Here is a tiny trained network, its code and every weight. The questions are about switching its units off for an input and a class, where a switched-off unit gives its printed mean instead of its output.

import numpy as np


def w(rows, s, z=0):
    codes = np.array(rows[::2]) - 128.0
    scale = np.full(codes.shape[1], s)
    scale[-1] = z or s
    return codes * scale


def norm(h):
    return h / np.sqrt((h * h).mean(-1, keepdims=True) + 1e-5)


def f(y):
    return np.maximum(y, 0)


def log_softmax(a):
    a = a - a.max(-1, keepdims=True)
    return a - np.log(np.exp(a).sum(-1, keepdims=True))


def net(x, mask):
    res = np.array(x, float).reshape(1, 2) / 4 @ E
    u = 0
    for l in range(3):
        y = f(norm(res) @ A[l][:, :-1].T + A[l][:, -1])
        res = res + np.where(mask[u : u + 4], y, B[l][:, -1]) @ B[l][:, :-1]
        u += 4
    return log_softmax(norm(res)[-1] @ U[:, :-1].T + U[:, -1])


A, B = {}, {}
E = w([
[243,251,77],'x0',
[203,62,1],'x1',
],0.0035)
A[0] = w([
[206,29,63,128],'L0N1',
[254,183,81,2],'L0N2',
[135,231,25,5],'L0N3',
[53,95,56,32],'L0N4',
],0.0066,0.0061)
B[0] = w([
[88,118,3,253],'L0N1',
[140,190,123,178],'L0N2',
[88,78,148,152],'L0N3',
[20,96,104,139],'L0N4',
],0.006,0.0043)
A[1] = w([
[104,106,174,46],'L1N1',
[155,247,237,100],'L1N2',
[157,209,103,141],'L1N3',
[221,168,177,3],'L1N4',
],0.012,0.0043)
B[1] = w([
[112,189,191,151],'L1N1',
[217,159,190,254],'L1N2',
[216,166,161,212],'L1N3',
[49,75,247,155],'L1N4',
],0.011,0.0069)
A[2] = w([
[199,133,162,135],'L2N1',
[141,169,224,254],'L2N2',
[65,82,80,7],'L2N3',
[103,7,69,30],'L2N4',
],0.016,0.0063)
B[2] = w([
[102,149,109,199],'L2N1',
[103,80,96,251],'L2N2',
[39,253,191,161],'L2N3',
[104,174,176,188],'L2N4',
],0.017,0.013)
U = w([
[69,4,115,197],'0',
[218,100,216,157],'1',
[69,214,159,157],'2',
[187,170,11,1],'3',
],0.024,0.0018)

Each question gives the input, the list of numbers given to net, and the class t.
The units are the neurons (one row each of A and B). Each row of codes is followed by its name. A weight is (code - 128) times the scale printed after its matrix; where a second scale follows, it is the last column's (A, B and U).
mask holds one flag per neuron, layer by layer. A switched-off neuron (its flag False) gives its mean, the last column of its row in B, instead of its output. The means were averaged over made-up inputs and are rounded, as every weight is.
A unit's drop is (log p(t) with every unit on - log p(t) with that unit switched off) / (log p(t) with every unit on - log p(t) with every unit switched off).
The circuit of an input: a set's keep is (log p(t) with only the set's units on - log p(t) with every unit switched off) / (log p(t) with every unit on - log p(t) with every unit switched off). Starting from all 12 units, units are removed one at a time, each time the one whose removal leaves the highest keep (on an exact tie, the one counted first), for as long as the keep stays at least 0.8.
circuit, biggest first: the units of the circuit, biggest drop first
unit that matters most: the unit with the biggest drop
top k neurons: the k neurons with the biggest drops, biggest first
top k neurons in layer l: the k neurons of layer l with the biggest drops, biggest first
drop when u is switched off: that unit's drop, to one decimal
input [7,1], class 3: top 4 neurons => [L1N3, L2N3, L2N1, L2N4]
input [2,-1], class 1: circuit, biggest first => [L0N1, L1N2]
input [3,-8], class 1: circuit, biggest first => [L1N2, L2N3]
input [3,0], class 1: unit that matters most => L0N1
input [1,0], class 1: top 3 neurons => [L0N1, L1N2, L1N3]
input [3,-4], class 1: top 2 neurons => [L1N2, L0N1]
input [4,0], class 1: top 2 neurons in layer 1 => [L1N3, L1N2]
input [1,1], class 3: top 2 neurons => [L2N3, L2N4]
input [-7,-1], class 0: top 2 neurons => [L0N1, L1N1]
input [-1,-5], class 0: top 2 neurons => [L2N2, L2N3]
input [2,8], class 3: top 2 neurons in layer 2 => [L2N2, L2N3]
input [6,1], class 3: top 4 neurons => [L1N3, L2N3, L2N1, L2N4]
input [1,-4], class 1: top 3 neurons => [L1N2, L0N1, L2N3]
input [0,0], class 0: top 2 neurons => [L0N1, L0N2]
input [-3,-6], class 0: top neuron => [L2N2]
input [-8,-2], class 0: drop when L2N1 is switched off => 0.0
input [4,-6], class 1: drop when L1N2 is switched off => 1.4
input [8,-6], class 1: drop when L1N2 is switched off => 0.7
